Here is a tiny trained network, its code and every weight. The questions are about switching its units off for an input and a target symbol, where a switched-off unit gives its printed mean instead of its output.

import numpy as np


def w(rows, s, z=0):
    codes = np.array(rows[::2]) - 128.0
    scale = np.full(codes.shape[1], s)
    scale[-1] = z or s
    return codes * scale


def norm(h):
    return h / np.sqrt((h * h).mean(-1, keepdims=True) + 1e-5)


def f(y):
    return y / 2 * (1 + np.tanh(0.7978845608 * (y + 0.044715 * y**3)))


def softmax(a):
    e = np.exp(a - a.max(-1, keepdims=True))
    return e / e.sum(-1, keepdims=True)


def log_softmax(a):
    a = a - a.max(-1, keepdims=True)
    return a - np.log(np.exp(a).sum(-1, keepdims=True))


def net(x, mask):
    ids = ['αβγεζξσψ'.index(c) for c in x.split()]
    T = len(ids)
    res = E[ids] + P[:T]
    r = norm(res)
    for j in range(2):
        rows = slice(3 * j, 3 * j + 3)
        q, k, v = (r @ M[0][rows].T for M in (Q, K, V))
        z = softmax(np.where(np.tri(T) > 0, q @ k.T / 3**0.5, -1e9)) @ v
        o = O[0][rows]
        res = res + np.where(mask[j], z, o[:, -1]) @ o[:, :-1]
    y = f(norm(res) @ A[0][:, :-1].T + A[0][:, -1])
    res = res + np.where(mask[2:18], y, B[0][:, -1]) @ B[0][:, :-1]
    return log_softmax(norm(res)[-1] @ U[:, :-1].T + U[:, -1])


Q, K, V, O, A, B = {}, {}, {}, {}, {}, {}
E = w([
[155,169,228,102],'α',
[163,116,173,154],'β',
[229,216,203,89],'γ',
[164,166,105,88],'ε',
[100,202,246,95],'ζ',
[56,119,164,195],'ξ',
[186,214,107,141],'σ',
[123,61,62,160],'ψ',
],0.013)
P = w([
[148,170,206,87],'0',
[137,150,131,231],'1',
[173,116,118,237],'2',
[219,85,183,223],'3',
[226,82,155,216],'4',
[253,114,164,184],'5',
[151,32,171,247],'6',
[244,55,196,129],'7',
],0.0054)
Q[0] = w([
[80,154,85,107],'H0',
[56,146,60,51],'H0',
[109,5,255,30],'H0',
[64,128,225,125],'H1',
[198,80,97,125],'H1',
[158,212,111,177],'H1',
],0.0086)
K[0] = w([
[159,112,80,254],'H0',
[147,20,183,176],'H0',
[88,122,72,187],'H0',
[170,153,11,185],'H1',
[56,156,229,128],'H1',
[98,74,37,53],'H1',
],0.0076)
V[0] = w([
[61,103,154,245],'H0',
[129,102,128,66],'H0',
[118,165,84,229],'H0',
[130,51,31,159],'H1',
[142,95,1,89],'H1',
[133,142,121,84],'H1',
],0.0093)
O[0] = w([
[60,249,81,166,43],'H0',
[143,142,178,46,85],'H0',
[173,158,147,255,145],'H0',
[159,208,78,136,7],'H1',
[199,86,80,68,1],'H1',
[166,136,122,100,120],'H1',
],0.0083,0.0057)
A[0] = w([
[87,125,71,114,9],'N0',
[115,255,124,160,156],'N1',
[152,233,135,124,142],'N2',
[122,141,144,68,90],'N3',
[99,179,98,190,117],'N4',
[126,156,83,138,118],'N5',
[187,189,189,49,146],'N6',
[111,141,107,108,2],'N7',
[156,168,86,115,139],'N8',
[128,147,94,109,50],'N9',
[80,114,206,187,140],'N10',
[132,171,100,119,62],'N11',
[176,116,145,108,103],'N12',
[158,148,23,74,253],'N13',
[230,100,31,202,186],'N14',
[66,74,71,143,120],'N15',
],0.011,0.0035)
B[0] = w([
[148,75,160,119,116],'N0',
[152,54,104,149,161],'N1',
[60,11,196,160,149],'N2',
[90,109,110,120,120],'N3',
[178,101,131,194,148],'N4',
[83,64,125,121,121],'N5',
[37,76,65,176,171],'N6',
[190,81,212,161,111],'N7',
[53,74,166,128,126],'N8',
[116,108,191,155,113],'N9',
[216,207,130,93,254],'N10',
[113,53,253,74,117],'N11',
[105,150,65,158,148],'N12',
[60,77,84,219,136],'N13',
[126,76,163,182,195],'N14',
[55,13,128,153,131],'N15',
],0.0057,0.0091)
U = w([
[94,124,192,87,3],'α',
[98,224,133,161,73],'β',
[121,116,182,70,91],'γ',
[148,6,158,50,127],'ε',
[28,179,228,111,88],'ζ',
[30,237,121,245,86],'ξ',
[244,177,148,227,58],'σ',
[66,68,105,254,252],'ψ',
],0.0064,0.0029)

Each question gives the input, a string of symbols that net reads in full, and the target symbol t.
The units are the heads (3 rows each of Q, K, V and O) and the neurons (one row each of A and B). Each row of codes is followed by its name. A weight is (code - 128) times the scale printed after its matrix; where a second scale follows, it is the last column's (O, A, B and U).
mask holds one flag per unit, heads first, then neurons. A switched-off unit (its flag False) gives its mean, the last column of its rows in O or B, instead of its output. The means were averaged over made-up inputs and are rounded, as every weight is.
A unit's drop is (log p(t) with every unit on - log p(t) with that unit switched off) / (log p(t) with every unit on - log p(t) with every unit switched off).
The circuit of an input: a set's keep is (log p(t) with only the set's units on - log p(t) with every unit switched off) / (log p(t) with every unit on - log p(t) with every unit switched off). Starting from the 12 units with the biggest drops (on a tie, the unit counted first), units are removed one at a time, each time the one whose removal leaves the highest keep (on an exact tie, the one counted first), for as long as the keep stays at least 0.8.
units of the circuit, in order: the units of the circuit, biggest drop first
top k neurons: the k neurons with the biggest drops, biggest first
heads that matter: for each layer, one digit per head in row order, 1 if its drop is at least 0.15 and else 0, layers parted by /
drop when u is switched off: that unit's drop, to one decimal
input σ σ β α ε σ ζ, target σ: units of the circuit, in order => H0, N10, H1
input ψ σ σ σ σ ε, target ψ: units of the circuit, in order => H1, N10, N13
input ε α σ γ, target ε: heads that matter => 10
input ψ ε ψ ξ α γ ξ σ, target ψ: heads that matter => 01
input ψ σ σ β ψ ε ζ, target σ: units of the circuit, in order => H1
input σ γ ψ ξ σ γ ε ξ, target σ: heads that matter => 01
input ε ε ψ ε β, target ε: heads that matter => 10
input ψ ε ε σ ε σ, target ψ: units of the circuit, in order => H1, N10, N13, N2
input ε ψ ζ α, target ε: units of the circuit, in order => H0, H1, N6
input σ ε ψ ξ ψ ε, target ψ: units of the circuit, in order => N10, N6
input γ ψ α ζ, target ψ: top 2 neurons => N6, N1
input ε α σ, target ε: drop when H1 is switched off => 0.2
input ε β ζ ψ β, target ε: drop when H0 is switched off => 1.5
input ψ σ γ, target ψ: drop when H1 is switched off => 0.6
input ζ ψ ζ, target ψ: top neuron => N1
input ε ψ β ψ ζ α, target ε: top 2 neurons => N6, N10
